Below is a small trained network, with its code and all its weights. Each question gives an input and a class and asks what happens when units are switched off, that is, made to give their printed mean instead of their output.

import numpy as np


def w(rows, s, z=0):
    codes = np.array(rows[::2]) - 128.0
    scale = np.full(codes.shape[1], s)
    scale[-1] = z or s
    return codes * scale


def f(y):
    return y / 2 * (1 + np.tanh(0.7978845608 * (y + 0.044715 * y**3)))


def log_softmax(a):
    a = a - a.max(-1, keepdims=True)
    return a - np.log(np.exp(a).sum(-1, keepdims=True))


def net(x, mask):
    res = np.array(x, float).reshape(1, 7) / 4 @ E
    y = f(res @ A[0][:, :-1].T + A[0][:, -1])
    res = res + np.where(mask, y, B[0][:, -1]) @ B[0][:, :-1]
    return log_softmax(res[-1] @ U[:, :-1].T + U[:, -1])


A, B = {}, {}
E = w([
[128,121,117,111],'x0',
[143,132,145,146],'x1',
[162,131,156,150],'x2',
[128,129,124,130],'x3',
[143,24,170,150],'x4',
[217,141,208,191],'x5',
[126,128,2,226],'x6',
],0.0089)
A[0] = w([
[102,128,233,68,128],'n0',
[108,189,124,122,57],'n1',
[196,80,113,98,211],'n2',
[135,115,88,199,118],'n3',
[75,22,169,174,104],'n4',
[61,59,94,113,101],'n5',
[191,137,133,180,147],'n6',
[123,139,166,93,77],'n7',
[75,202,175,199,216],'n8',
[70,132,46,86,164],'n9',
[40,219,224,115,81],'n10',
[106,97,153,119,71],'n11',
[82,104,167,151,67],'n12',
[154,2,105,159,66],'n13',
[136,208,122,131,77],'n14',
[142,118,146,140,190],'n15',
[6,104,140,71,93],'n16',
[175,243,101,81,48],'n17',
[169,133,131,130,254],'n18',
[118,126,103,30,184],'n19',
[123,166,88,112,70],'n20',
[183,51,114,114,193],'n21',
[54,254,146,166,143],'n22',
[229,170,133,214,160],'n23',
[167,49,180,197,163],'n24',
[110,99,178,39,107],'n25',
[122,157,78,194,70],'n26',
[84,96,106,173,72],'n27',
[114,63,147,148,80],'n28',
[88,120,109,104,130],'n29',
[108,81,191,106,75],'n30',
],0.01,0.0058)
B[0] = w([
[133,79,109,203,247],'n0',
[174,183,115,67,134],'n1',
[43,134,137,88,185],'n2',
[152,109,145,196,186],'n3',
[166,163,84,42,187],'n4',
[135,174,207,112,186],'n5',
[128,135,154,102,188],'n6',
[183,207,72,199,147],'n7',
[42,94,127,82,202],'n8',
[69,158,116,150,254],'n9',
[182,89,131,152,194],'n10',
[184,149,84,107,128],'n11',
[253,149,60,70,122],'n12',
[187,181,94,96,178],'n13',
[138,182,81,71,148],'n14',
[92,114,123,147,168],'n15',
[141,163,150,151,220],'n16',
[178,150,20,51,173],'n17',
[27,112,209,135,210],'n18',
[125,99,170,165,229],'n19',
[159,165,125,137,145],'n20',
[109,151,185,71,188],'n21',
[142,74,112,77,209],'n22',
[123,141,176,93,241],'n23',
[114,137,115,109,230],'n24',
[145,130,94,192,217],'n25',
[178,86,106,164,179],'n26',
[173,175,147,155,143],'n27',
[196,172,31,49,142],'n28',
[125,156,177,114,164],'n29',
[181,173,132,130,169],'n30',
],0.0064,0.0071)
U = w([
[105,108,137,117,254],'0',
[213,140,75,25,64],'1',
[98,123,147,143,196],'2',
[230,159,117,248,63],'3',
[67,61,125,98,136],'4',
[96,111,142,123,105],'5',
[82,158,170,123,7],'6',
],0.011,0.0054)

Each question gives the input, the list of numbers given to net, and the class t.
The units are the neurons (one row each of A and B). Each row of codes is followed by its name. A weight is (code - 128) times the scale printed after its matrix; where a second scale follows, it is the last column's (A, B and U).
mask holds one flag per neuron, in row order. A switched-off neuron (its flag False) gives its mean, the last column of its row in B, instead of its output. The means were averaged over made-up inputs and are rounded, as every weight is.
A unit's drop is (log p(t) with every unit on - log p(t) with that unit switched off) / (log p(t) with every unit on - log p(t) with every unit switched off).
The circuit of an input: a set's keep is (log p(t) with only the set's units on - log p(t) with every unit switched off) / (log p(t) with every unit on - log p(t) with every unit switched off). Starting from the 12 units with the biggest drops (on a tie, the unit counted first), units are removed one at a time, each time the one whose removal leaves the highest keep (on an exact tie, the one counted first), for as long as the keep stays at least 0.8.
units of the circuit, in order: the units of the circuit, biggest drop first
unit that matters most: the unit with the biggest drop
top k neurons: the k neurons with the biggest drops, biggest first
drop of u: that unit's drop, to one decimal
input [2,4,3,2,-8,-3,8], class 1: top 2 neurons -> [n17, n22]
input [-2,-3,-8,3,-8,2,8], class 1: top neuron -> [n17]
input [-8,-6,-1,8,-6,7,-8], class 3: units of the circuit, in order -> [n0, n10]
input [-5,0,4,8,-2,3,5], class 5: units of the circuit, in order -> [n8, n23, n25]
input [0,-5,-1,-3,3,-7,7], class 3: units of the circuit, in order -> [n27, n8, n3]
input [-3,-8,1,3,-7,8,8], class 0: units of the circuit, in order -> [n8, n23]
input [-3,1,3,-2,5,3,-2], class 1: units of the circuit, in order -> [n4, n28]
input [1,-5,-5,3,2,-7,-5], class 6: units of the circuit, in order -> [n5, n16]
input [8,-5,-1,8,-8,8,-7], class 1: top 2 neurons -> [n17, n14]
input [-1,-1,3,4,7,6,-2], class 1: top 2 neurons -> [n4, n28]
input [-4,-4,2,2,5,-5,-7], class 3: top 2 neurons -> [n25, n0]
input [-1,8,-2,1,3,7,5], class 0: drop of n13 -> 0.0
input [4,2,-1,5,-2,-7,-7], class 3: drop of n10 -> 0.1
input [-1,-7,-4,5,1,-4,8], class 3: drop of n3 -> 0.2
input [-7,-8,7,-6,8,7,5], class 0: unit that matters most -> n18
